Small tables with named rows and columns. After each table, cells are looked up by row and column.

monoti =
        gepaver  surete  mos  nefigu  fir  dufi  lagaso
gupu        124     143  150     160  127   156     127
betog       118     102   34     166  127   175     237
tuzesu      103     127  224     127  134   169      29
nel         155     127  141     122  100   103     116
migi        146     192  154     138   91   112     118
tadol       127      83   84     160  210   170     127
vuriz       166     127  158      89   37    19     127
vepo        129      83  181     136  186   127      78

What is the nefigu of migi in monoti? 138
What is the surete of nel in monoti? 127
What is the gepaver of vuriz in monoti? 166
What is the fir of vuriz in monoti? 37
What is the surete of tuzesu in monoti? 127
What is the nefigu of betog in monoti? 166
What is the mos of tadol in monoti? 84
What is the gepaver of betog in monoti? 118
What is the dufi of vepo in monoti? 127
What is the mos of nel in monoti? 141
What is the lagaso of migi in monoti? 118
What is the mos of migi in monoti? 154
What is the fir of betog in monoti? 127
What is the gepaver of vepo in monoti? 129

zozet:
        zefo  temug  lupu  retinap  pami  teno  vinif  rizo  mas
masufe    85     71    88       97    95    13    100     7  125
bon       89     37   151       67   120    72     59    93  114
gikuv     79     26   192       80   116    88     47    95  113
gem       96     38   128       47    93    37     82    43  113
gefup     90     45   158       56   116    61     57    77  121
mufu     100    133    11       71    76    53    132    26   72
lenene    90     66   135       62   101   126     66   126   72
nulig     99    148    13       78    52   132    113   128   47

teno of gefup = 61
mas of gefup = 121
rizo of gefup = 77
zefo of bon = 89
mas of gem = 113
temug of lenene = 66
zefo of nulig = 99
rizo of gem = 43
lupu of bon = 151
pami of lenene = 101
temug of gem = 38
vinif of lenene = 66
rizo of mufu = 26
rizo of nulig = 128
lupu of gefup = 158
lupu of lenene = 135
pami of mufu = 76
teno of lenene = 126
lupu of gikuv = 192
Which row has the largest teno? nulig

bufene:
	mibuse	pog	lobol	lovar
kob	636	491	133	790
zutim	659	107	779	229
ruzi	376	650	29	561
rifulo	329	819	193	73
deposa	777	266	205	715
kudokep	587	516	576	593
lonim	94	124	405	480
tup	753	666	753	458
naki	160	48	693	312
vupo	405	142	338	817
pebogag	751	28	141	742

vupo, lobol -> 338
naki, mibuse -> 160
zutim, pog -> 107
vupo, lovar -> 817
vupo, pog -> 142
pebogag, lobol -> 141
ruzi, lovar -> 561
tup, mibuse -> 753
kob, lovar -> 790
zutim, lobol -> 779
naki, lobol -> 693
zutim, lovar -> 229
kob, pog -> 491
rifulo, lovar -> 73
deposa, lovar -> 715
tup, lovar -> 458

Table rukap
	rig	zabudov	mesi	rur	burado
vevegu	38052	35142	40885	41397	56437
vap	75980	48560	41161	42320	49144
fid	31428	94739	44019	46982	64871
nupuve	58183	56435	41141	39736	24632
tagemez	76995	37764	40980	41068	37678
lurulok	63706	37065	40650	40754	33639
vos	29329	32529	41015	43113	64059
nomupor	61050	35488	39625	38229	10303
ziz	46221	22857	38696	40056	60467

rig of nupuve is 58183
zabudov of lurulok is 37065
rig of lurulok is 63706
mesi of tagemez is 40980
mesi of fid is 44019
mesi of nupuve is 41141
rur of vap is 42320
zabudov of tagemez is 37764
rig of vevegu is 38052
rur of nupuve is 39736
rig of tagemez is 76995
burado of nupuve is 24632
burado of nomupor is 10303
burado of ziz is 60467

kig
         vin  siz  mal  mur  lasun  ravefab
nozib    117  140   27  209    123      190
vakoro   132  131  109  148    146      130
pok      118  135   71  181    170      136
nibot    141  129  140  118    100      161
kevesi   128  138   57  186    137      179
fazopi   133  129  163  108    139       99
begef    141  131  163  101    106      128
zet      122  132  113  145    152      125
miv      136  129  169  101    112      113
robed    143  131  170  100     83      166
zorel    109  140    6  229    209      153
genamab  126  132  128  144    154      117
gogidiz  134  128  176   99    171       87

vin of gogidiz = 134
mal of begef = 163
mur of zet = 145
siz of nozib = 140
mur of pok = 181
siz of genamab = 132
mal of miv = 169
lasun of nibot = 100
siz of fazopi = 129
siz of nibot = 129
siz of kevesi = 138
mur of genamab = 144
vin of vakoro = 132
lasun of fazopi = 139
siz of zet = 132
mal of kevesi = 57

Table gimal
	zun	rap	buvil
tata	33.020	44.319	51.101
raz	79.044	60.049	16.355
pogof	51.309	50.365	47.318
bunapiz	49.373	47.125	43.273
kib	26.307	15.926	16.388

tata, buvil => 51.101
tata, zun => 33.020
kib, buvil => 16.388
tata, rap => 44.319
bunapiz, zun => 49.373
raz, zun => 79.044
raz, buvil => 16.355
pogof, buvil => 47.318
bunapiz, buvil => 43.273
pogof, zun => 51.309
bunapiz, rap => 47.125
kib, rap => 15.926
pogof, rap => 50.365
kib, zun => 26.307
raz, rap => 60.049

Table demug
|  | bukovup | todusim | nog | rete | tav | magoril | tetomu | fab | fub |
|---|---|---|---|---|---|---|---|---|---|
| lonug | 181 | 180 | 110 | 180 | 154 | 98 | 128 | 64 | 205 |
| loze | 132 | 148 | 126 | 182 | 100 | 133 | 131 | 37 | 168 |
| rem | 160 | 162 | 128 | 163 | 164 | 102 | 140 | 138 | 198 |
| nisas | 122 | 160 | 118 | 157 | 133 | 127 | 154 | 78 | 205 |
| bizemap | 142 | 126 | 124 | 165 | 98 | 111 | 115 | 78 | 117 |
| duz | 147 | 134 | 128 | 189 | 96 | 112 | 102 | 77 | 114 |
| busosoz | 136 | 178 | 118 | 120 | 120 | 106 | 152 | 78 | 184 |
| lolafaf | 143 | 186 | 141 | 154 | 145 | 122 | 141 | 144 | 183 |
| bupeta | 163 | 223 | 121 | 181 | 150 | 125 | 120 | 107 | 179 |
| mutag | 131 | 142 | 146 | 221 | 78 | 80 | 92 | 105 | 143 |
| kemu | 147 | 190 | 162 | 190 | 67 | 115 | 90 | 96 | 101 |
| rupu | 135 | 124 | 117 | 184 | 109 | 122 | 110 | 85 | 117 |

nog of nisas = 118
bukovup of lolafaf = 143
nog of busosoz = 118
bukovup of bupeta = 163
nog of mutag = 146
fab of lolafaf = 144
bukovup of duz = 147
tav of loze = 100
tav of duz = 96
tav of nisas = 133
fab of rem = 138
todusim of lonug = 180
rete of nisas = 157
todusim of rem = 162
Row with the largest bukovup: lonug

